Below are the code and all the weights of a small trained network. Each question names an input and a class and asks about switching units off, where a switched-off unit gives its printed mean instead of its output.

import numpy as np


def w(rows, s, z=0):
    codes = np.array(rows[::2]) - 128.0
    scale = np.full(codes.shape[1], s)
    scale[-1] = z or s
    return codes * scale


def norm(h):
    return h / np.sqrt((h * h).mean(-1, keepdims=True) + 1e-5)


def f(y):
    return y / 2 * (1 + np.tanh(0.7978845608 * (y + 0.044715 * y**3)))


def log_softmax(a):
    a = a - a.max(-1, keepdims=True)
    return a - np.log(np.exp(a).sum(-1, keepdims=True))


def net(x, mask):
    res = np.array(x, float).reshape(1, 5) / 4 @ E
    u = 0
    for l in range(2):
        y = f(norm(res) @ A[l][:, :-1].T + A[l][:, -1])
        res = res + np.where(mask[u : u + 7], y, B[l][:, -1]) @ B[l][:, :-1]
        u += 7
    return log_softmax(norm(res)[-1] @ U[:, :-1].T + U[:, -1])


A, B = {}, {}
E = w([
[131,93,180,54,134,25,87,245],'x0',
[67,140,134,106,70,81,235,116],'x1',
[169,156,200,147,200,214,160,159],'x2',
[167,101,177,200,231,76,185,54],'x3',
[90,254,143,159,123,70,145,127],'x4',
],0.006)
A[0] = w([
[232,111,136,153,43,155,91,100,172],'L0N1',
[150,179,18,122,86,187,123,89,62],'L0N2',
[183,98,140,79,155,116,64,128,124],'L0N3',
[151,136,54,158,99,94,139,84,134],'L0N4',
[96,150,114,187,166,236,107,60,195],'L0N5',
[77,2,135,190,95,170,125,148,53],'L0N6',
[89,119,190,141,121,117,12,143,7],'L0N7',
],0.007,0.0013)
B[0] = w([
[47,160,220,36,101,87,218,255,168],'L0N1',
[30,55,163,78,78,49,83,122,213],'L0N2',
[92,142,96,191,115,107,165,174,178],'L0N3',
[96,147,163,32,55,151,114,112,166],'L0N4',
[146,11,184,86,106,193,50,33,254],'L0N5',
[94,82,161,58,104,148,122,201,161],'L0N6',
[154,140,164,124,177,108,124,86,161],'L0N7',
],0.0089,0.0047)
A[1] = w([
[152,132,184,105,175,85,118,87,15],'L1N1',
[208,113,121,182,89,99,159,170,21],'L1N2',
[126,45,73,54,180,122,139,186,129],'L1N3',
[123,130,136,218,173,26,57,177,68],'L1N4',
[177,176,214,2,103,174,195,168,253],'L1N5',
[138,17,91,154,105,125,144,202,85],'L1N6',
[136,213,209,160,130,172,193,76,249],'L1N7',
],0.0079,0.0022)
B[1] = w([
[238,144,161,103,181,145,41,146,147],'L1N1',
[47,93,156,25,170,188,90,201,123],'L1N2',
[167,189,90,129,255,161,200,157,216],'L1N3',
[129,182,217,150,76,147,113,92,210],'L1N4',
[111,191,51,205,150,136,73,113,254],'L1N5',
[91,143,149,60,169,128,196,213,194],'L1N6',
[192,23,89,127,91,165,137,97,202],'L1N7',
],0.0088,0.005)
U = w([
[100,166,85,130,49,70,145,124,228],'0',
[136,177,67,216,157,186,89,167,13],'1',
[177,220,247,172,139,97,81,165,36],'2',
[110,154,100,64,236,163,223,250,84],'3',
[63,59,153,62,96,184,78,118,72],'4',
[216,53,127,173,166,181,132,63,255],'5',
],0.011,0.0023)

Each question gives the input, the list of numbers given to net, and the class t.
The units are the neurons (one row each of A and B). Each row of codes is followed by its name. A weight is (code - 128) times the scale printed after its matrix; where a second scale follows, it is the last column's (A, B and U).
mask holds one flag per neuron, layer by layer. A switched-off neuron (its flag False) gives its mean, the last column of its row in B, instead of its output. The means were averaged over made-up inputs and are rounded, as every weight is.
A unit's drop is (log p(t) with every unit on - log p(t) with that unit switched off) / (log p(t) with every unit on - log p(t) with every unit switched off).
The circuit of an input: a set's keep is (log p(t) with only the set's units on - log p(t) with every unit switched off) / (log p(t) with every unit on - log p(t) with every unit switched off). Starting from the 12 units with the biggest drops (on a tie, the unit counted first), units are removed one at a time, each time the one whose removal leaves the highest keep (on an exact tie, the one counted first), for as long as the keep stays at least 0.8.
circuit, biggest first: the units of the circuit, biggest drop first
most important unit: the unit with the biggest drop
top k neurons: the k neurons with the biggest drops, biggest first
k most important neurons of layer l: the k neurons of layer l with the biggest drops, biggest first
drop of u: that unit's drop, to one decimal
input [1,-1,-1,7,8], class 5: circuit, biggest first -> L1N7
input [4,-1,-5,-2,4], class 2: top 3 neurons -> L1N4; L0N7; L0N2
input [-8,2,6,-3,-8], class 4: top 2 neurons -> L0N5; L0N2
input [8,6,-3,-8,-1], class 3: circuit, biggest first -> L1N3; L0N2
input [5,5,4,-8,1], class 1: circuit, biggest first -> L1N5; L0N2
input [-3,-5,-3,-8,-8], class 3: circuit, biggest first -> L1N3; L0N1
input [8,7,-6,7,2], class 2: 3 most important neurons of layer 1 -> L1N4; L1N1; L1N7
input [-2,2,-4,6,8], class 5: circuit, biggest first -> L1N7; L0N2
input [-3,-2,3,-2,5], class 5: top 2 neurons -> L0N5; L1N6
input [6,-8,-1,0,-1], class 2: top 3 neurons -> L1N4; L0N7; L0N6
input [3,-2,8,-3,2], class 1: top 2 neurons -> L1N5; L0N5
input [3,-2,7,-4,5], class 1: 2 most important neurons of layer 0 -> L0N2; L0N5
input [4,7,4,-6,2], class 1: top 2 neurons -> L1N5; L0N2
input [5,3,8,7,1], class 5: top 3 neurons -> L1N7; L0N2; L0N1
input [0,-3,-1,8,7], class 5: most important unit -> L1N7
input [1,-1,-1,-1,2], class 2: top 2 neurons -> L0N5; L1N4
input [1,-2,-7,1,0], class 0: top 2 neurons -> L0N5; L0N4
input [2,8,-6,6,-4], class 3: 3 most important neurons of layer 0 -> L0N5; L0N2; L0N6
input [-1,-2,-4,-6,0], class 0: 2 most important neurons of layer 0 -> L0N5; L0N1
input [-5,-2,2,-2,0], class 4: circuit, biggest first -> L0N2
input [-8,0,-1,-5,7], class 4: 2 most important neurons of layer 0 -> L0N5; L0N2
input [4,5,0,6,-3], class 3: drop of L0N7 -> 0.1
input [8,-1,0,-1,1], class 2: drop of L1N4 -> 1.2
input [7,5,-2,0,5], class 2: drop of L0N4 -> 0.2
